Below is a small trained network, with its code and all its weights. Each question gives an input and a class and asks what happens when units are switched off, that is, made to give their printed mean instead of their output.

import numpy as np


def w(rows, s, z=0):
    codes = np.array(rows[::2]) - 128.0
    scale = np.full(codes.shape[1], s)
    scale[-1] = z or s
    return codes * scale


def f(y):
    return y / 2 * (1 + np.tanh(0.7978845608 * (y + 0.044715 * y**3)))


def log_softmax(a):
    a = a - a.max(-1, keepdims=True)
    return a - np.log(np.exp(a).sum(-1, keepdims=True))


def net(x, mask):
    res = np.array(x, float).reshape(1, 5) / 4 @ E
    y = f(res @ A[0][:, :-1].T + A[0][:, -1])
    res = res + np.where(mask, y, B[0][:, -1]) @ B[0][:, :-1]
    return log_softmax(res[-1] @ U[:, :-1].T + U[:, -1])


A, B = {}, {}
E = w([
[191,20,140],'x0',
[72,118,2],'x1',
[213,184,64],'x2',
[127,125,128],'x3',
[127,129,127],'x4',
],0.0064)
A[0] = w([
[248,200,71,29],'n0',
[102,171,132,88],'n1',
[178,8,115,53],'n2',
[30,63,177,3],'n3',
[85,200,139,68],'n4',
[107,75,25,127],'n5',
[193,163,98,112],'n6',
[167,157,202,89],'n7',
[254,194,70,15],'n8',
[70,230,149,33],'n9',
[81,74,91,41],'n10',
[166,75,115,71],'n11',
[175,161,211,40],'n12',
[110,109,92,123],'n13',
[7,73,194,19],'n14',
[185,23,113,33],'n15',
[68,68,154,59],'n16',
[189,51,109,55],'n17',
[160,154,203,107],'n18',
[32,75,183,72],'n19',
[184,147,221,41],'n20',
[104,111,80,95],'n21',
[71,236,148,36],'n22',
[181,20,115,32],'n23',
[245,157,76,36],'n24',
[208,179,97,100],'n25',
[153,142,120,116],'n26',
[75,227,146,38],'n27',
[178,145,203,128],'n28',
[78,96,46,33],'n29',
],0.0084,0.0047)
B[0] = w([
[162,58,138,189],'n0',
[145,139,124,122],'n1',
[178,176,127,206],'n2',
[156,69,143,160],'n3',
[163,149,122,146],'n4',
[120,122,2,253],'n5',
[132,96,143,157],'n6',
[116,125,57,156],'n7',
[158,57,143,185],'n8',
[183,157,125,167],'n9',
[140,101,74,127],'n10',
[137,159,144,129],'n11',
[120,129,47,143],'n12',
[127,129,96,151],'n13',
[166,37,151,201],'n14',
[173,177,147,177],'n15',
[157,98,142,144],'n16',
[154,172,160,161],'n17',
[114,123,63,166],'n18',
[167,52,134,202],'n19',
[108,134,36,160],'n20',
[125,130,89,142],'n21',
[188,155,120,175],'n22',
[173,172,143,178],'n23',
[130,78,168,174],'n24',
[140,82,138,168],'n25',
[126,122,135,122],'n26',
[180,154,124,163],'n27',
[112,130,47,193],'n28',
[119,133,49,163],'n29',
],0.039,0.0027)
U = w([
[146,15,165,91],'0',
[199,161,150,112],'1',
[80,90,65,41],'2',
[99,96,153,252],'3',
[107,94,154,237],'4',
[1,112,218,85],'5',
[82,109,200,21],'6',
],0.007,0.017)

Each question gives the input, the list of numbers given to net, and the class t.
The units are the neurons (one row each of A and B). Each row of codes is followed by its name. A weight is (code - 128) times the scale printed after its matrix; where a second scale follows, it is the last column's (A, B and U).
mask holds one flag per neuron, in row order. A switched-off neuron (its flag False) gives its mean, the last column of its row in B, instead of its output. The means were averaged over made-up inputs and are rounded, as every weight is.
A unit's drop is (log p(t) with every unit on - log p(t) with that unit switched off) / (log p(t) with every unit on - log p(t) with every unit switched off).
The circuit of an input: a set's keep is (log p(t) with only the set's units on - log p(t) with every unit switched off) / (log p(t) with every unit on - log p(t) with every unit switched off). Starting from the 12 units with the biggest drops (on a tie, the unit counted first), units are removed one at a time, each time the one whose removal leaves the highest keep (on an exact tie, the one counted first), for as long as the keep stays at least 0.8.
units of the circuit, in order: the units of the circuit, biggest drop first
most important unit: the unit with the biggest drop
k most important neurons: the k neurons with the biggest drops, biggest first
drop of u: that unit's drop, to one decimal
input [1,7,-1,-5,-7], class 2: units of the circuit, in order -> n5
input [3,-8,-7,-4,-3], class 2: units of the circuit, in order -> n20, n28
input [-5,-2,-7,7,3], class 0: units of the circuit, in order -> n14, n19
input [8,-6,6,8,5], class 1: 3 most important neurons -> n2, n15, n23
input [-5,6,7,-4,6], class 0: units of the circuit, in order -> n0, n8
input [7,0,5,1,-4], class 1: units of the circuit, in order -> n2, n15
input [-7,-7,-4,-4,4], class 1: 3 most important neurons -> n22, n9, n27
input [-6,4,-3,2,1], class 1: 4 most important neurons -> n22, n9, n27, n4
input [-3,-8,-8,1,-3], class 0: 4 most important neurons -> n14, n19, n3, n5
input [-3,-5,-8,-1,-5], class 0: 2 most important neurons -> n14, n19
input [0,1,-6,-3,0], class 0: 3 most important neurons -> n14, n19, n3
input [-4,8,-7,-6,-4], class 2: 2 most important neurons -> n5, n29
input [6,-4,7,4,4], class 0: 2 most important neurons -> n8, n0
input [5,-1,-3,2,3], class 1: most important unit -> n2
input [6,-7,7,-3,2], class 0: 3 most important neurons -> n8, n0, n24
input [-6,-3,-6,-6,-2], class 0: drop of n15 -> 0.1
input [-1,8,8,-4,-1], class 0: drop of n0 -> 0.6
input [-8,-4,5,6,-6], class 1: drop of n9 -> 0.2
